Below is a small trained network, with its code and all its weights. Each question gives an input and a target symbol and asks what happens when units are switched off, that is, made to give their printed mean instead of their output.

import numpy as np


def w(rows, s, z=0):
    codes = np.array(rows[::2]) - 128.0
    scale = np.full(codes.shape[1], s)
    scale[-1] = z or s
    return codes * scale


def f(y):
    return np.maximum(y, 0)


def softmax(a):
    e = np.exp(a - a.max(-1, keepdims=True))
    return e / e.sum(-1, keepdims=True)


def log_softmax(a):
    a = a - a.max(-1, keepdims=True)
    return a - np.log(np.exp(a).sum(-1, keepdims=True))


def net(x, mask):
    ids = ['ΓΘΣΦαβζηλμξπτψω'.index(c) for c in x.split()]
    T = len(ids)
    res = E[ids] + P[:T]
    u = 0
    for l in range(2):
        q, k, v = (res @ M[l].T for M in (Q, K, V))
        z = softmax(np.where(np.tri(T) > 0, q @ k.T / 2**0.5, -1e9)) @ v
        res = res + np.where(mask[u], z, O[l][:, -1]) @ O[l][:, :-1]
        u += 1
        y = f(res @ A[l][:, :-1].T + A[l][:, -1])
        res = res + np.where(mask[u : u + 16], y, B[l][:, -1]) @ B[l][:, :-1]
        u += 16
    return log_softmax(res[-1] @ U[:, :-1].T + U[:, -1])


Q, K, V, O, A, B = {}, {}, {}, {}, {}, {}
E = w([
[110,96,182,112,116],'Γ',
[163,128,72,126,81],'Θ',
[98,117,149,102,122],'Σ',
[110,147,169,227,107],'Φ',
[196,119,106,48,108],'α',
[167,99,98,125,97],'β',
[133,219,92,192,152],'ζ',
[176,171,171,18,62],'η',
[111,128,96,100,115],'λ',
[138,153,71,110,87],'μ',
[5,138,165,127,91],'ξ',
[174,203,176,62,191],'π',
[133,81,91,178,144],'τ',
[149,75,71,98,105],'ψ',
[89,121,151,99,123],'ω',
],0.014)
P = w([
[107,137,102,57,172],'0',
[113,122,119,75,140],'1',
[112,122,140,93,102],'2',
[117,124,150,116,71],'3',
[129,133,149,145,36],'4',
[125,146,112,161,2],'5',
],0.0098)
Q[0] = w([
[39,71,128,142,92],'L0H0',
[106,157,139,13,1],'L0H0',
],0.0077)
K[0] = w([
[219,121,40,189,75],'L0H0',
[169,137,216,181,1],'L0H0',
],0.0085)
V[0] = w([
[243,91,161,188,3],'L0H0',
[213,7,211,108,234],'L0H0',
],0.0064)
O[0] = w([
[10,144,115,26,230,73],'L0H0',
[33,254,16,125,93,1],'L0H0',
],0.0081,0.0026)
A[0] = w([
[110,152,84,235,131,186],'L0N0',
[152,153,122,14,187,174],'L0N1',
[66,109,185,124,45,131],'L0N2',
[78,98,117,249,110,149],'L0N3',
[194,136,122,132,176,97],'L0N4',
[103,178,173,139,91,156],'L0N5',
[200,111,114,131,106,89],'L0N6',
[153,43,204,89,165,194],'L0N7',
[68,95,186,135,58,143],'L0N8',
[101,175,99,8,157,225],'L0N9',
[141,78,2,147,75,1],'L0N10',
[175,222,139,147,159,178],'L0N11',
[131,60,98,132,62,74],'L0N12',
[39,165,123,93,235,203],'L0N13',
[61,165,137,210,186,225],'L0N14',
[88,93,111,186,177,193],'L0N15',
],0.0079,0.0026)
B[0] = w([
[215,46,179,88,190,165],'L0N0',
[117,100,185,14,229,214],'L0N1',
[76,89,115,223,123,245],'L0N2',
[152,93,178,9,232,178],'L0N3',
[86,141,95,150,153,153],'L0N4',
[95,142,164,177,134,191],'L0N5',
[124,128,82,134,156,186],'L0N6',
[181,56,82,201,166,254],'L0N7',
[85,123,104,196,143,243],'L0N8',
[104,159,170,2,184,228],'L0N9',
[139,126,120,115,27,166],'L0N10',
[127,213,119,183,157,190],'L0N11',
[127,177,71,117,73,204],'L0N12',
[119,33,149,74,118,142],'L0N13',
[219,12,200,198,122,153],'L0N14',
[224,64,173,43,122,140],'L0N15',
],0.0074,0.0042)
Q[1] = w([
[172,53,254,23,194],'L1H0',
[192,49,119,138,100],'L1H0',
],0.0065)
K[1] = w([
[147,3,249,78,86],'L1H0',
[106,86,223,195,133],'L1H0',
],0.0053)
V[1] = w([
[51,145,254,225,204],'L1H0',
[33,95,6,168,84],'L1H0',
],0.0061)
O[1] = w([
[204,199,210,109,138,175],'L1H0',
[138,198,1,104,210,2],'L1H0',
],0.0085,0.0034)
A[1] = w([
[167,169,61,149,27,156],'L1N0',
[146,104,104,230,46,175],'L1N1',
[108,80,160,156,151,122],'L1N2',
[223,210,134,197,112,189],'L1N3',
[94,46,89,197,164,141],'L1N4',
[116,69,153,140,21,105],'L1N5',
[2,97,173,106,52,82],'L1N6',
[85,150,142,10,244,77],'L1N7',
[144,156,102,58,141,160],'L1N8',
[98,106,44,184,130,104],'L1N9',
[58,68,132,114,182,188],'L1N10',
[183,81,174,92,206,74],'L1N11',
[135,184,196,65,195,108],'L1N12',
[50,203,108,140,51,255],'L1N13',
[128,131,97,80,128,164],'L1N14',
[119,139,84,124,239,171],'L1N15',
],0.0083,0.0068)
B[1] = w([
[107,146,158,200,124,177],'L1N0',
[114,93,72,177,88,255],'L1N1',
[125,145,98,109,130,207],'L1N2',
[85,88,100,131,201,240],'L1N3',
[207,142,104,98,123,222],'L1N4',
[125,125,150,93,89,230],'L1N5',
[116,134,96,59,128,215],'L1N6',
[107,86,118,233,117,210],'L1N7',
[114,109,194,150,177,181],'L1N8',
[199,203,56,138,87,164],'L1N9',
[162,157,135,77,163,247],'L1N10',
[109,177,90,116,93,228],'L1N11',
[173,154,124,169,77,231],'L1N12',
[1,190,123,165,127,209],'L1N13',
[111,143,153,131,186,178],'L1N14',
[146,190,157,82,150,162],'L1N15',
],0.0099,0.0064)
U = w([
[75,128,85,193,97,150],'Γ',
[99,79,139,89,107,43],'Θ',
[72,139,96,179,99,169],'Σ',
[168,180,65,164,41,79],'Φ',
[75,147,99,122,96,79],'α',
[74,128,101,95,106,44],'β',
[103,13,101,216,215,236],'ζ',
[42,52,156,84,254,205],'η',
[44,73,117,174,26,3],'λ',
[244,89,72,111,96,75],'μ',
[231,149,142,60,235,227],'ξ',
[176,134,191,92,54,133],'π',
[26,212,180,165,154,216],'τ',
[124,207,76,93,122,73],'ψ',
[194,60,184,214,45,122],'ω',
],0.0079,0.003)

Each question gives the input, a string of symbols that net reads in full, and the target symbol t.
The units are the heads (2 rows each of Q, K, V and O) and the neurons (one row each of A and B). Each row of codes is followed by its name. A weight is (code - 128) times the scale printed after its matrix; where a second scale follows, it is the last column's (O, A, B and U).
mask holds one flag per unit, layer by layer, with each layer's heads first. A switched-off unit (its flag False) gives its mean, the last column of its rows in O or B, instead of its output. The means were averaged over made-up inputs and are rounded, as every weight is.
A unit's drop is (log p(t) with every unit on - log p(t) with that unit switched off) / (log p(t) with every unit on - log p(t) with every unit switched off).
The circuit of an input: a set's keep is (log p(t) with only the set's units on - log p(t) with every unit switched off) / (log p(t) with every unit on - log p(t) with every unit switched off). Starting from the 12 units with the biggest drops (on a tie, the unit counted first), units are removed one at a time, each time the one whose removal leaves the highest keep (on an exact tie, the one counted first), for as long as the keep stays at least 0.8.
units of the circuit, in order: the units of the circuit, biggest drop first
most important unit: the unit with the biggest drop
k most important neurons: the k neurons with the biggest drops, biggest first
top k neurons in layer l: the k neurons of layer l with the biggest drops, biggest first
input λ Γ β π ζ, target ζ: units of the circuit, in order : (L1N3; L0N14)
input ξ α ω Φ, target ω: units of the circuit, in order : (L0N14; L1H0; L0N0)
input ω π β Σ Θ λ, target ξ: units of the circuit, in order : (L0H0; L1N10; L1N13; L1N1)
input ψ π η, target π: most important unit : L1H0
input τ ζ ζ ξ, target ω: units of the circuit, in order : (L0H0; L0N7)
input π ω ζ Φ, target ω: top 3 neurons in layer 0 : (L0N3; L0N0; L0N14)
input Θ ξ α ζ, target ξ: 3 most important neurons : (L0N0; L0N3; L0N2)
input Θ μ λ, target μ: 2 most important neurons : (L0N7; L1N4)
input Γ β ψ Θ ζ, target ζ: units of the circuit, in order : (L0N14; L1N3)
input Φ Θ Θ π, target ω: units of the circuit, in order : (L1N7; L1N12; L1H0; L0N1)
input ω Φ ω, target π: top 4 neurons in layer 0 : (L0N3; L0N0; L0N14; L0N12)
input β Φ ζ ω ξ Θ, target ζ: 3 most important neurons : (L1N3; L0N2; L0N8)
input Θ α β μ, target η: 2 most important neurons : (L0N9; L1N12)
input Γ ω π ψ, target λ: top neuron in layer 0 : (L0N10)
input Φ π η α, target π: 2 most important neurons : (L1N12; L1N3)
input λ η π ω, target λ: top 2 neurons in layer 1 : (L1N1; L1N13)
input τ Φ τ Φ Φ λ, target π: 3 most important neurons : (L0N3; L0N14; L0N0)
input β λ μ β, target μ: 3 most important neurons : (L1N4; L0N7; L1N9)
input Γ Γ ω, target τ: 2 most important neurons : (L1N13; L0N7)
input Σ ξ λ π Θ Σ, target ξ: top neuron in layer 0 : (L0N7)
input π ω ξ μ, target ζ: 2 most important neurons : (L1N3; L0N2)
input Θ τ π ξ α τ, target ξ: 3 most important neurons : (L0N3; L0N2; L0N0)
input π τ η π π, target π: top 2 neurons in layer 0 : (L0N1; L0N9)
input λ ω ξ β, target ζ: top 2 neurons in layer 1 : (L1N3; L1N11)
input τ β ψ, target η: top 2 neurons in layer 0 : (L0N9; L0N1)
